Below is a small trained network, with its code and all its weights. Each question gives an input and a class and asks what happens when units are switched off, that is, made to give their printed mean instead of their output.

import numpy as np


def w(rows, s, z=0):
    codes = np.array(rows[::2]) - 128.0
    scale = np.full(codes.shape[1], s)
    scale[-1] = z or s
    return codes * scale


def norm(h):
    return h / np.sqrt((h * h).mean(-1, keepdims=True) + 1e-5)


def f(y):
    return y / 2 * (1 + np.tanh(0.7978845608 * (y + 0.044715 * y**3)))


def log_softmax(a):
    a = a - a.max(-1, keepdims=True)
    return a - np.log(np.exp(a).sum(-1, keepdims=True))


def net(x, mask):
    res = np.array(x, float).reshape(1, 8) / 4 @ E
    u = 0
    for l in range(2):
        y = f(norm(res) @ A[l][:, :-1].T + A[l][:, -1])
        res = res + np.where(mask[u : u + 15], y, B[l][:, -1]) @ B[l][:, :-1]
        u += 15
    return log_softmax(norm(res)[-1] @ U[:, :-1].T + U[:, -1])


A, B = {}, {}
E = w([
[175,117,130,188,113,111,114,220],'x0',
[132,101,143,123,141,126,115,123],'x1',
[119,123,137,157,134,146,134,115],'x2',
[126,131,136,133,134,122,128,126],'x3',
[180,136,87,172,81,80,81,58],'x4',
[107,158,139,158,132,111,139,126],'x5',
[130,146,114,114,118,124,129,139],'x6',
[179,123,3,147,243,108,147,112],'x7',
],0.008)
A[0] = w([
[100,125,218,122,189,142,180,161,211],'L0N1',
[239,95,66,180,172,106,254,180,3],'L0N2',
[139,171,147,117,149,145,167,162,186],'L0N3',
[116,144,66,117,192,175,106,127,94],'L0N4',
[42,99,132,145,52,148,153,117,149],'L0N5',
[168,76,160,137,30,108,123,144,105],'L0N6',
[94,100,129,173,49,141,169,133,99],'L0N7',
[98,124,66,130,167,169,151,60,117],'L0N8',
[102,82,122,164,54,140,114,218,60],'L0N9',
[107,127,145,65,69,173,146,92,122],'L0N10',
[87,124,176,109,47,128,80,71,112],'L0N11',
[212,147,92,123,89,87,76,75,188],'L0N12',
[150,69,54,221,135,122,107,240,31],'L0N13',
[137,131,164,154,85,78,159,137,128],'L0N14',
[88,97,34,80,182,113,129,96,88],'L0N15',
],0.0076,0.0034)
B[0] = w([
[139,147,72,35,88,159,198,177,219],'L0N1',
[73,152,141,65,150,182,107,100,227],'L0N2',
[106,103,180,46,108,55,142,152,165],'L0N3',
[83,127,155,130,68,63,203,137,178],'L0N4',
[180,144,148,51,197,141,70,116,197],'L0N5',
[168,154,121,241,177,117,159,200,203],'L0N6',
[180,123,51,128,178,88,171,142,157],'L0N7',
[68,117,143,174,56,119,131,193,194],'L0N8',
[174,2,185,207,66,117,182,132,174],'L0N9',
[108,195,116,72,148,170,138,88,197],'L0N10',
[93,155,24,191,210,181,41,108,242],'L0N11',
[112,104,143,244,101,160,55,98,255],'L0N12',
[136,217,136,64,159,201,55,78,211],'L0N13',
[213,136,72,197,114,92,99,194,159],'L0N14',
[100,47,149,173,107,136,218,128,207],'L0N15',
],0.006,0.0054)
A[1] = w([
[127,116,117,161,124,98,163,47,99],'L1N1',
[97,140,87,109,211,142,188,145,197],'L1N2',
[165,162,136,59,166,211,143,179,190],'L1N3',
[78,125,103,39,112,142,128,118,169],'L1N4',
[171,120,238,97,104,144,193,229,102],'L1N5',
[125,178,173,2,195,143,133,137,104],'L1N6',
[50,129,119,77,136,175,166,140,149],'L1N7',
[134,105,111,118,169,177,132,152,86],'L1N8',
[83,77,164,72,114,76,246,194,44],'L1N9',
[186,185,100,124,129,145,54,76,135],'L1N10',
[179,101,147,110,90,159,231,170,100],'L1N11',
[56,138,114,178,91,109,142,53,123],'L1N12',
[152,135,168,126,166,147,96,132,5],'L1N13',
[177,177,93,141,142,179,50,55,105],'L1N14',
[175,128,132,155,99,141,154,113,103],'L1N15',
],0.0086,0.0023)
B[1] = w([
[201,123,183,84,34,101,135,139,157],'L1N1',
[99,125,182,175,76,141,59,119,203],'L1N2',
[244,92,95,229,21,125,162,187,225],'L1N3',
[180,130,188,223,156,125,59,184,202],'L1N4',
[141,71,112,93,83,27,191,86,205],'L1N5',
[217,146,193,253,146,114,57,152,232],'L1N6',
[111,153,132,152,177,123,11,166,223],'L1N7',
[157,204,98,128,69,47,94,94,146],'L1N8',
[61,164,56,41,200,192,95,30,224],'L1N9',
[66,137,195,17,153,163,158,81,225],'L1N10',
[57,137,107,108,162,138,222,49,182],'L1N11',
[180,108,116,47,77,114,250,163,196],'L1N12',
[82,80,108,121,81,169,110,149,128],'L1N13',
[38,119,122,50,202,87,178,153,254],'L1N14',
[85,76,234,147,88,223,46,174,136],'L1N15',
],0.0061,0.0075)
U = w([
[204,187,153,196,132,154,46,222,254],'0',
[2,172,106,58,169,160,106,70,101],'1',
[175,85,104,105,14,102,214,138,43],'2',
],0.011,0.00056)

Each question gives the input, the list of numbers given to net, and the class t.
The units are the neurons (one row each of A and B). Each row of codes is followed by its name. A weight is (code - 128) times the scale printed after its matrix; where a second scale follows, it is the last column's (A, B and U).
mask holds one flag per neuron, layer by layer. A switched-off neuron (its flag False) gives its mean, the last column of its row in B, instead of its output. The means were averaged over made-up inputs and are rounded, as every weight is.
A unit's drop is (log p(t) with every unit on - log p(t) with that unit switched off) / (log p(t) with every unit on - log p(t) with every unit switched off).
unit that matters most: the unit with the biggest drop
k most important neurons: the k neurons with the biggest drops, biggest first
k most important neurons of layer l: the k neurons of layer l with the biggest drops, biggest first
drop of u: that unit's drop, to one decimal
input [1,-2,-3,-4,6,-6,-4,7], class 1: most important neuron : (L1N3)
input [1,5,3,3,1,-2,0,8], class 1: 3 most important neurons : (L0N2, L1N3, L1N6)
input [6,-7,-2,-5,0,-3,-8,-1], class 2: 2 most important neurons : (L0N11, L0N9)
input [4,3,-8,-5,-3,-3,1,0], class 2: 3 most important neurons : (L0N9, L1N5, L0N11)
input [1,-1,-5,-4,5,-5,1,3], class 1: 3 most important neurons : (L1N3, L0N9, L1N14)
input [0,2,-4,2,7,-3,4,-3], class 1: 4 most important neurons of layer 1 : (L1N3, L1N6, L1N14, L1N10)
input [4,-4,4,6,-8,-3,0,-1], class 2: 2 most important neurons of layer 1 : (L1N5, L1N3)
input [0,1,5,-1,-4,8,8,-7], class 0: 2 most important neurons of layer 0 : (L0N5, L0N11)
input [0,-4,4,-5,-7,-3,3,-7], class 0: 2 most important neurons : (L1N6, L0N5)
input [0,2,-4,-6,2,1,-1,7], class 2: 4 most important neurons : (L0N15, L0N4, L0N11, L1N12)
input [0,-4,-2,2,-6,3,0,-4], class 0: 3 most important neurons : (L1N6, L1N7, L1N4)
input [-7,4,-7,-8,0,6,-6,-6], class 0: 2 most important neurons : (L1N6, L0N12)
input [7,3,-5,-6,0,7,-3,-1], class 2: 2 most important neurons : (L0N11, L1N5)
input [2,-4,-1,5,1,2,0,3], class 1: 2 most important neurons of layer 0 : (L0N1, L0N12)
input [-4,0,5,-5,1,6,8,6], class 2: unit that matters most : L1N12
input [0,-8,7,7,7,-4,3,-6], class 1: 2 most important neurons of layer 0 : (L0N11, L0N5)
input [8,-8,-8,0,8,-7,8,2], class 1: 2 most important neurons of layer 1 : (L1N10, L1N3)
input [1,7,0,-6,5,2,6,4], class 1: 3 most important neurons of layer 0 : (L0N13, L0N9, L0N2)
input [-1,-8,4,-5,7,6,3,6], class 2: drop of L1N12 : 0.2
input [6,-8,1,-6,1,3,-7,4], class 1: drop of L1N10 : 0.2
input [7,1,0,-4,4,-6,-4,5], class 1: drop of L0N4 : 0.0
